In the rows, 128 means zero.
[145  95  85 149 117 147 180 153  97  93 121  96 126 184  93 164 128 136
 177 147 132 104 138 122 168 125  85 149 192 141  83  66] | gelav
[119 104 118 124 107 113  71 144 181 126 140 146 169 127 172 113 113 137
 109  63 120 193 132  96 136 159 139 111  39 118 141 164] | nelel
[125 125 137 141 153 191 172 140 123  66  95  74 129  96 114 121 109 122
  60 165 126 111 115 148 107 100 167 112 152 114 112  93] | supos
[ 95 128  90 145  85 140  94 158 159 132 153  99  99 161 135  85 130 134
 100 127 121 111 153 143 134  24 122 119 122 115  98 167] | Fab
[113 113  73 123  77 129 138 102 143 118 141 154 175 142 119 118 125 145
  68 115  90 114 172  89 187  93 128 115  81  95 145 129] | Godib
[110 112 180  80  83 114 138 126 115 139 106 148 156 126 110 100 154 120
 150 165 152  69 162  42  70  76 176 122 154 157 160 115] | supos
[141  86  73 107 120  82 100 137 182 179 195 193 145 160 160  81 101 142
 101  94 136 200 140  73 166 151 119 140  62 107 171 166] | Vumi
[102  85 146 138 124 137 130 125 142  91 148  76 117 137 134 121  91 129
  73 105 180 123 114  87  99 118 140 125 173 104 146  87] | Lodun
[175  76  63  92 100  92 127  90 134 140 171 175 212 147 160 131  74 139
 154  89 135 182 106  63 147 182 112 157  72 139 149 123] | Godib
[120  72 169  89 105 156 134 154 133  74  74 125 218  88 138 112 146 123
  54 125 106  90 120  38 108  98 169 108 103 149 158  98] | Godib
[128 162 150 138 140 140 149 122 110 121 131 103  92 164 141 160 124 127
 176 148 141  99 139 161 147 159 130 137 176 140 101 131] | supos
[167 130  69 116 148 158 167 164 104  99 142 108 117 182 106 121 136 109
 179 176 151  94 157 132 162  88 113 129 184 149 109  96] | Fab
[137 113 155 110 111 155 108 131 128 110 122 124 165 120 178  79  74 101
 114 129 172 168 120 112 135 143 141 133 125 117 122 120] | tuk
[140 119  72 151 118 100 164 153  94 152 113 128  87 156  86 163 145 114
 164 130 105 108 121 152 175 164 144 136 141  96 116 113] | Godib
[150 140  69 122 127 158 194 110 136  49 100  77  97 155  70 206  82 108
 126 137 130  77  79 148 147 133 208 122 156 103 118  50] | Lodun
[126 149 145 148 127 207 157 183  91  74 107 108 111 108 112 113  39 119
 108 191 113  95 195 186 145  31 122 163 182 100 125 117] | Lodun
[129 128 110 125 149 121 151 143  96 111 120 125 112 170 122 133 117 140
 154 147 126 131 158 108 164 137 105 162 166 101 135 112] | nelel
[143 119  90 160 158  93 141 145 105 168 164 155  81 173 113 159 138 143
 132 128 134 144 111 157 167 191 111 134 156 128 107 116] | gelav
[139 130  65 159 161  97 175 114 102  99 148 118 118 176  88 189 143 103
 166 137 131 113  98 119 153 155  88 138 189 148  97  89] | nelel
[154 139  62 123 128 126 166 138  76 131 116 136 114 178  74 163 143 122
 221 163 153  77 138  74 156 114 113 131 185 160 116  82] | Godib
[128 115  72 119 146  97 141 153 114 145 142 204 134 147 142  87  96 136
 133 140 133 124 149  91 113 107 138 146 108 104 156 141] | Fab
[150 107 111 153 147 115 152 144 102 159 157 123  85 175 111 126 113 136
 207 150 164 145 134 149 146 166  76 156 179 139 115 105] | gelav
[151 129  84 166 143 106 162 145  85 139 145 117  62 172  83 221 110 153
 172 155  95 132 102 164 154 160 111 175 186 128  79  92] | pinu
[135 126  78 152 142 111 177 129 102 117 139 120  77 176  82 176 123 121
 199 136 133 109 117 146 137 147 127 152 172 125  97 101] | supos
[119 115 104 139 112 169 158 164 147  89  99  68 107 130  97 170 154 106
 120 110 125  94 111 124 124 135 140  90 186 152  79  92] | gelav
[130 100  80 116 104 118 116 123 117  92 120 121 156 165 169 138 131 135
 112 104 121 118  81  89 155 160 153 101 105 137 105 115] | tuk
[ 91 107 150 131 133 140  98 174 116  96 129 124  73 154 132  89  91 144
 147 132 160  98 125 114  69  84 130 144 164 136 143 117] | Fab
[131 143 112  96 114 114  88 113 146 165 160 145  99 141 132 112 108 120
 141 128 109 177 167 133 171 127 162 160 104 106 138 190] | Vumi
[127  95 173 109  86 156 126 154 116 142 141  85  94 157 129 154  92 131
 145 152 138 118 150  99 149 142 144 137 179 160 125 115] | Lodun
[133 100 134 142 115  87  85 118 175 129 192 131 185 144 167 138 110 122
  77  73 155 208 104  77 170 162 112 117  82 154 125 138] | nelel
[111 111 146 120 157 129 128 150 108 127 135 172 105 101 129 112 111 112
  76 123 137 144 127 134 111 157 149 137 152 122 151 123] | Fab
[127 113 105 135 121 156 109 119 150  79 149 105 113 141 158 124  70 119
 139  86 177 147  72 117  74 178 120 107 155 147 119  96] | pinu
[123 139 128 143  90 141 120 120 141 115 145  90 127  94 125 169  66 152
  70 116 109 165 125 118 156 141 133 122 138 145 119 116] | Vumi
[124 126  82 135 148  96 162 149 112 122 125 137  73 162  79 133 108 107
 171 139 135 136 150 112 140 139 153 152 158  78 149 113] | nelel
[107 135 136  89 123 147 101 140 115 126  92 150 110 132 108 100 158 106
 112 136 144 122 148 102 109 124 166 118 154 112 145 124] | nelel
[151 124  50 165 164 101 158 159 102  84 127 119 100 167  75 213 134 114
 170 117  98 113  76 147 155 150 120 158 160 136  78  88] | Vumi
[105 139 197 151 143 151 123 155 122 116 151 122  86 101 127 131  91 128
 100 151 157 140 149 126 118 108 111 131 199 160 145 118] | pinu
[150 123  68 130 162  71 165 138 147 152 188 142  65 194  77 179 135 141
 155 139 110 112 114 154 152 126 120 163 151 118 125 115] | Fab
[116 123 113 149 101  86 117 129 179 156 156 144 131 116 155 143  74 148
 133  82 119 164  92 102 127 148  94 144  95 143 136 151] | Vumi
[119 113  53 160 102 137 129 140 135  91 100  92  97 163 102 164 133 124
 161 100 146  95  74 153 111 110 141 126 150 106  95  95] | Godib
[159 100  99 126 151 129 151 158 103  99 173 111 118 166 113 160 129 118
 124 171 115  96 129 162 129 110 118 147 196 160 105 110] | Fab
[ 96 154 128 144 111 152 120 142 120  74 103 118 149  99 104  69 103  67
 122 111 185 132 170  45 107  56 178  96 139 100 124 104] | pinu
[103 130  78 119  55 116 100 120  99 124 142 151 149 178 167 100 103 163
 108 138 135  87 156  63 143  78 117 110 145 126 118 130] | tuk
[124 143  95 154 143  80 140 115 117 110 144 104  89 180 129 170 113 114
 206 111 154 110 107 127 133 172 125 156 181 116 114 120] | Vumi
[ 77 110 145 143 100 141  63 171 121  86  89  88  94 135 167 111  79 132
 107  83 164 131 112  97  60 138 188 140 164  77 111 128] | Vumi
[106 142 138 121 100 152 155 126 127  88  86 108 115 108 135  79  54 154
 132 117 128  80 107 119  72 130 112 118 138 119 153  91] | gelav
[164 138  96 133 150  94 140 147 104 102 148 104 101 192 113 152 114 134
 246 147 120  99 124 140 121 107 112 171 152 133 114 117] | pinu
[149 142  85 118 155 102 153 136 105 126 155 144  98 183 122 157 120 133
 190 140 155  95 131 126 127 144 112 150 189 139 125 105] | Fab
[111 124 162 105  68 105 120  99 165 150 145  98 103 124 172 125  67 151
 115  99  91 134 117 166 156 131 146 155  90 107 165 173] | Lodun
[150 137 119  96  89 137 126 104 125 127 122 132 216 123 160 129 100 122
 101 126 140 140 140  38 174 121 159 119 102 144 122 127] | Godib
[147 138  37 140 141  99 160 165 102 121 142 136  94 195  75 114 140 116
 201 140 123  91 151 135 155  60 100 156 161 108  99 120] | gelav
[ 95  85 109 118  76 148  60 160 184  93 111 117 148 133 149 125  88 146
  60  64 112 175 115  69 119 111 195 135  63  88 109 139] | Vumi
[106  97 120 103 104 127 144 122 148 104 110 129 160 136 150 151 116 149
  48  99  86 152 138  72 165 167 142 139 117  89 139 121] | nelel
[130 103 124 153 134 103 141 163  88 135 118 113 119 167 131 107 125 114
 175 120 159 142 136 113 149 152 124 157 158  98  99 112] | gelav
[140  75 113  85  89  80 125 107 161 147 158 138 190 166 100 125 161 126
 103 122 136 164 134  15 168 112 142 130  90 139 149 103] | nelel
[113 105 139 126 152 104 147 153 193  43 108  85 141  91 144 141 111  95
  83  71 143  97  55 109  49 133 169 119 155 115 161 105] | Vumi
[107 113 122 100  83 136 122 113 159 111 121 105 157 150 202  90 109 131
 100  95 110 133 133  92 174 142 126 119 100 100 122 158] | tuk
[134 116  95 118 125  90 143 135  92 146 155 145  98 186 131 124 134 128
 172 149 139 105 152 133 149 137 129 153 169 119 135 129] | Fab
[123 121 114 119 122 125  96 126 185  57 148 105 156 123 129 148 138 130
  70  93 145  83  79 101  65 115 156  72 132 166 152  98] | Vumi
[131  92  83 148 128 131 146 194 110 137 120 146  69 155  97 154  95 123
 152 124 116 131 106 147 150 122 136 158 136 115 117 114] | Lodun
[141 133  93 142 121 109 145 134  80 135 138 139 112 169 140 162  97 157
 158 142 111  92 151 153 155 153 125 144 145 105 132 121] | Lodun
[140 139  73 151 122 117 139 122 103 118 128  98 100 159 112 177 140 121
 159 136 114 118 107 166 168 153 135 120 149 121  78 114] | tuk
[130  93 147  79  90 112 124 100 109  95 125 135 194 156 103 151 176 124
 119 100 141 101 121  26 144 150 146 109 141 182 119  67] | gelav
[156  92  43 122 135 131 153 155 109 115 119 128 106 187 128 175 139 131
 176 109 127 110  79 125 157 183 116 140 160 138 106 104] | Godib
[154 141 117  86 134 159 146 110  76 153 102 113 144  94 125 117 137  99
 139 129 118 161 192 120 178 180 163 124 127  89 130 136] | Lodun
[143 118 102 150 133 119 144 138 119 127 134 112  93 163 138 171 106 121
 166 110 121 113  83 193 143 178 116 149 143 117 107 120] | Lodun
---
[117 103 123 101 103  99  89 141 129 112 154  58 161 152 126 140  69  97
  93 112 112 181 134 123 104 195 100 153 182 151 151 183] | pelop
[104 169 121 143 101  65 147 154 137 138 176 105 148 148 123 140 140 159
 125 154 113 135 101 154 118 142  72 129 123  88  94 130] | memu
[129 129 105 133 113  71 102 163 113 120 156 119 200 144  50 119 120 167
 130 183 108 166 150 156 139 174  81 135  92 147 140  77] | ket
[129 157 106 116 169 127  90 131  98 158  86 135 153 124 102 118 127 163
 169  97 163 160 155 105 104  97 127 127 114 121 200 160] | Gimo
[150 147 164 124 135  86 110 146 103 153 121 157 118 121 136 133 149  89
 102 110 139 135 105 130 107 101 136 102 136 104 116 150] | vugep
[ 88 210 133  68 115  15 104 190 125 177 133 135 168 121 133 108  98 138
 120 138  90 169 114  82 132 144 115 117  90  82 110 173] | zoseb
[ 99 159 126 136 201 172 125 118 135 156  95 129 115  87 113 121 152 158
 175  85 163 137 158 115 119 113 150 162 120 144 177 127] | noz
[135 164 136 125 159 128 159 125 122 151 109 150 124 105 129 139 176 142
 168  91 147 154 159 112 127 123 150 167 115 144 159 129] | Gimo
[192 176 111 117 116  99 141 184  89 128 100 175 123 131 161 146 160  77
 124 139 104  96 134  87 126  99 105 108 115 109 151 112] | ket
[182 169 122 112  97 100 136 187  90 152  89 163 150 123 165 156 184  88
 122 113  76 123 137  74 102 113  82 108 100  96 120 144] | zopab
[122 164 111 157  96 111 151 172 149 130 156 123 161 137 162 153 167 147
 126 146  87 101 103 134 118 127  85 136 131 104 101  96] | madu
[144 193 153 102 111  10 117 202 119 180 153 170 163 144 140 113 121  91
 112 138  74 155  83 122 104 133 113 120 113 101  73 135] | rilik
[147 112  98 133 130  84 111 177  93  89 172 101 177 158  56 123  96 151
 117 198 108 178 167 158 144 168  81 116 114 134 164 116] | pelop
[113 157 125 121 205 118 132 144 109 166 111 137 101  87 101 128 157 161
 172  86 142 152 173 120 125 115 124 162  97 141 178 158] | Gimo
[160 151 174 111 127  58 118 170  96 152 119 162 128 120 150 140 175  71
 101 111 139 143 101 128  97 121 129 124 129 112 114 146] | madu
[149 157 133 130 167 113 146 132  88 149  81 165 116 131 123 118 168 120
 175  89 175 167 160 141 105 124 141 147 119 154 181 151] | rilik
[117 118  97 121 110 113  83 165 103 114 153 108 215 155  79 117 109 147
 128 195  87 167 151 151 161 201  79 127 107 155 138  97] | noz
[200 180  95 121  88 104 153 188  88 133 107 180 134 146 186 161 174 103
 126 104  79 121 121  80 106 106  94 103 121 106 138 142] | vinen
[105 160  81 138  99  83 131 171 138 125 138 118 138 159 191 141 140 157
 117 143  95 107 116 148 147 132  80 105 139 103 114 163] | madu
[151 144 201  99 138  53  93 166  77 183  93 157 139 132 116 131 153  70
 113 113 148 141  99 144  96 115 125  98 126  93 105 146] | noz
[102 158 115 126 193 166 128 102 121 168  63 137 121 110 133 125 136 177
 181  82 135 154 153  75 109  96 149 144 105 121 144 172] | vinen
[113 100 113 131 125 111  77 135 124 101 161  63 169 162  92 126  91  89
 101 155 139 161 137 179 112 191  93 139 180 176 181 130] | pelop
[124 107 114 115 122 103  91 161  90 119 145 110 187 127  56 115  98 151
 125 168  99 171 148 139 142 177 100 126 101 133 162 115] | Siv
[134  98 135 154  88 119 102 146 131 124 176  81 187 174  99 156 125 102
  97 149  94 145 105 172  97 178  76 157 170 115 119 109] | ket
[105 144 178  94 138 117  49  94 115 184  50 145 157 155 130 103 115  97
 142 154 160  96 116 125 138 101 149  84 122 125 135 111] | noz
[106  87 128 132  88 123 101 127 113 114 147  91 163 154 126 146 100 127
  93 141 106 158 131 146 111 188  99 142 157 150 160 139] | vugep
[ 97 196 100 146  78  47 145 189 155 154 174 121 169 156 142 142 143 167
 125 129  89 128  97 165 134 150  63 120 129  87 104 120] | vugep
[132 113  99 121 127  89  98 154  85  96 161  98 183 139  44 106  98 144
 129 179 138 176 171 161 142 179  65 109 106 153 174 125] | lisof
[158 153 174 126 146  51 121 168 124 154 155 163  92 105 121 129 139 116
  92 104 141 128  97 137 112 104 162 116 131 104 125 149] | memu
[109 178 151  86 120  51 111 184 142 174 144 153 170 105 135 108  95 124
 120 142  82 129 110 103 135 120 124 130  89 103  80 127] | madu
[ 90 157 145 104 125 106  77 101 119 163  80 116 168 152 113 116 119 133
 140 146 136 142 144 118 116 132 120 102 116 113 140 127] | pelop
[164 133 154 111 107 120 157 168  92 143 113 155 133 107 136 165 170 100
 138 109  93 110 110  94 104 123  88 129 110  96 132 104] | Siv
[110 165 112 136 110  76 142 165 146 142 129 114 140 147 150 141 134 176
 133 129 109 119 123 137 132 132  76 105 130 106 113 132] | zopab
[106 181 156  86 120  26 109 163 137 185 138 139 168 136 124 113 107 117
 126 134  75 164 104  88 124 147  92 130  96  87  61 157] | lisof
[110  84 121 128  84  97  92 147 107 102 163  80 175 183 107 131  89 119
  96 164 129 179 101 170 105 194  99 126 171 149 141 144] | zoseb
[ 98 168 104 168 100  82 162 143 172 132 170 131 138 144 155 144 159 175
 127 127 109 118 113 170 126 133  84 137 138 122 117  91] | vugep
[131 164 136  90 110  65 127 171 149 151 164 131 172 119 144 129 105  89
 103 142  68 140  94  84 145 135 110 122 120  94  77 165] | lisof
[163 163 123 115  97 107 137 184  73 134 116 153 149 117 165 156 188  79
 118 140  84 119 133  91  86 122  66 128  98 104 129 122] | madu
[101 112  93 124 126 107  90 119 121 105 151  86 191 144  73 124 108 195
 126 186 105 178 156 128 156 185  84 125 100 154 144 123] | vinen
[154 126  95 137 108 113  99 173  85 101 150 132 195 151  97 121 130 142
 121 198  91 160 146 126 128 149  88 122  98 140 131 102] | madu
[188 175 118 114  94 101 128 194  78 153 113 177 157 141 169 161 187  80
 126 144  67 102 113  94 121 104  90  96 112 106 130 120] | Gimo
[150 138 167 120 102  81  87 134 122 177  89 148 129 164 158 133 145  88
 100 108 111 122  80 106 106 104 145  82 143  78  74 183] | lisof
[ 91 172 110 131  93  78 113 175 134 159 130 121 148 154 145 139 147 165
 128 124 103 117  99 147 117 139  91  98 130  99 129 139] | zoseb
[148 166 172 143 157  93 122 139 133 172 107 155 130 115 130 137 173 113
 124  98 135 122  91 124  94  96 153 113 136 107  94 113] | vinen
[195 167 130 116 119 100 154 185  64 131 109 178 134 119 155 151 189  80
 137 138 101 118 134  93 109 117  96 110 104 139 159 117] | rilik
[158 158 166 136 149  64 129 171 134 154 135 161 109 115 136 135 151  95
 110 101 142 117  98 142 126 104 144 121 143 116 127 131] | vugep
[110 185 147  96 119  38 129 166 167 171 152 150 148 118 164 123 107 120
 111 119  67 144 106  88 149 138 118 147 109  96  61 149] | vugep
[131 199  93 133  58  51 150 198 142 143 149 126 162 168 173 146 141 160
 119 136  76 118 101 126 133 147  92 107 132  75 127 147] | rilik
[116 126 103 127 129 107  90 173  71 109 157 113 215 133  51 111 119 151
 132 201 117 183 159 159 127 179  72 127  89 142 162  98] | madu
[165 165 145 111 132  47 104 189  90 158 140 152 119 131 120 130 144  91
 107 108 149 141 101 159 120 108 139  92 147 121 147 164] | Gimo
[147 149 141 127 122  88  81 154 101 165 104 145 145 158 139 139 147  89
  91 135 109 131  96 125 111 103 140  93 142  75 117 168] | ket
[152 118 102 135 111  78 117 173  99 100 155 118 197 161  82 116 108 149
 129 191 104 170 140 152 141 181  89 121 111 147 137 109] | rilik
[166 164 127 117 134 112 110 160  68 129  80 144 143 118 156 138 174  82
 126 156 129 107 145  84 101  91  95 103 104 112 160 133] | madu
[162 143 143 136 135  57 108 150 148 132 148 150 124 161 140 136 145 115
  93 131 122 132 111 150 137 104 134  97 152  90 117 143] | pelop
[101 170 135 118 174 122 129 125 131 174  76 145 115  98 134 124 151 167
 170  58 156 156 151  96  97 117 147 166 111 131 164 145] | noz
[137 169 142  89 121  55 108 167 137 171 112 158 161 129 142 118 110  77
 113 136  89 130 102  96 137 127 132 130 107  94  77 137] | ket
[109 105 119 130 127 101  77 144 131 119 144  79 187 168  86 122  77 119
 119 160 132 146 129 177 124 172  90 120 162 148 165 117] | pelop
[137 113 120 140  79 102 113 169 114 117 144 110 177 184 144 139  94  84
  97 155  96 149 101 147 121 185 107 138 171 136 138 132] | vugep
[130  92 131 126  82 111  94 147 110 122 137  94 176 179 127 142 101 103
 101 121 115 176 112 155  93 198  77 132 173 136 124 143] | zopab
[170 171 170 122 122  47 103 187 127 161 128 190 132 144 124 128 175 110
 110 115 136 131  81 135 131 115 158  94 125  89 121 118] | zoseb
[198 177 110 105  96  92 132 193  68 126  86 159 136 137 155 145 165  43
 118 148 106 110 141  83 107 108 102  94 112 114 167 129] | pelop
[147 152  89 121 111  51  93 171 116 105 146 114 179 161  81 105 106 140
 116 177 123 169 168 154 159 162 108 104 116 148 164 127] | pelop
[ 96 181 158 113 138  79  77 118 155 169  86 157 157 149 134  95 109 171
 148 138 146 115 126 123 155 115 169  91 124 134 143  99] | zoseb
[132 185  89 131  97  89 138 184 107 130 146 104 158 165 130 149 148 122
 132 132 103 158 128 130 107 152  66 122 139  88 141 151] | pelop
[118 196 150  57  81  14 115 179 106 189 139 153 165 138 137 125 109 121
 123 117  88 178 104  94 118 144  98 120  93  75  77 165] | Gimo
[ 90 132 156 120 117 119  77 103 128 149  98 119 156 178 134 122 121 134
 128 179 134 114 118 138 150 133 136  96 138 116 149 124] | zoseb
[120 160 128 139 209 138 144 116 114 141  96 124 113 101  96 125 163 135
 176 119 158 166 181 107 112 109 150 170 113 181 188 132] | pelop
[125  89 123 122 100 127  93 129 122 111 137  81 161 181 122 138  82  92
 104 134 121 171 114 135  90 180  99 142 174 121 131 151] | pelop
[143 172 154 107 125  49  98 150 104 178 107 154 131 131 149 134 164 112
 110  98 124 155 110 112  98 107 136 107 125  94 101 169] | Gimo
[181 172 127 115  85 120 160 179  74 133 103 181 138 145 182 155 177  85
 130 137  82 125 126  82 106 120  98 112 113  94 107 108] | noz
[139 145 181 114 138  86  99 133 141 185 115 143 123 110 143 147 168 109
 110  74 120 135  83  96  87 108 147 134 132  88  74 148] | Gimo
[101 154 131 127 184 143 117  99 118 159  79 133 116 104 121 126 149 157
 165  91 159 157 167  90 115 108 139 160 108 137 192 164] | vugep
[105 190 136  78 137  17 106 175 158 180 125 144 160 132 130 102  78 127
 131 125  89 153 115  99 141 128 118 120  99  90  72 154] | pelop
[125 190  99 127  58  63 163 196 154 148 155 142 154 157 168 147 144 159
 121 118  72 135  99 131 135 153  82 116 126  94  84 126] | zopab
[182 162 115 110 124 111 135 167  72 128  93 152 124 123 154 149 162  79
 131 120 103 129 155  77  91 102  94 111 117 136 158 140] | pelop
[139 146 167 120 136  86  89 142 111 158 115 140 161 134 120 128 147  83
 107 132 132 133  88 144 126 115 143  95 148  80 123 140] | Siv
[114 142 131 120 188 136 143 125 109 138 110 130 105  93  94 120 142 134
 168  88 180 159 149 139 132 127 147 157 128 148 200 147] | Siv
[100 118 134 143 190 171 133 101 141 132 113 125 114 106 105 131 159 165
 167 105 169 136 153 134 124 115 137 157 122 135 180 128] | zoseb
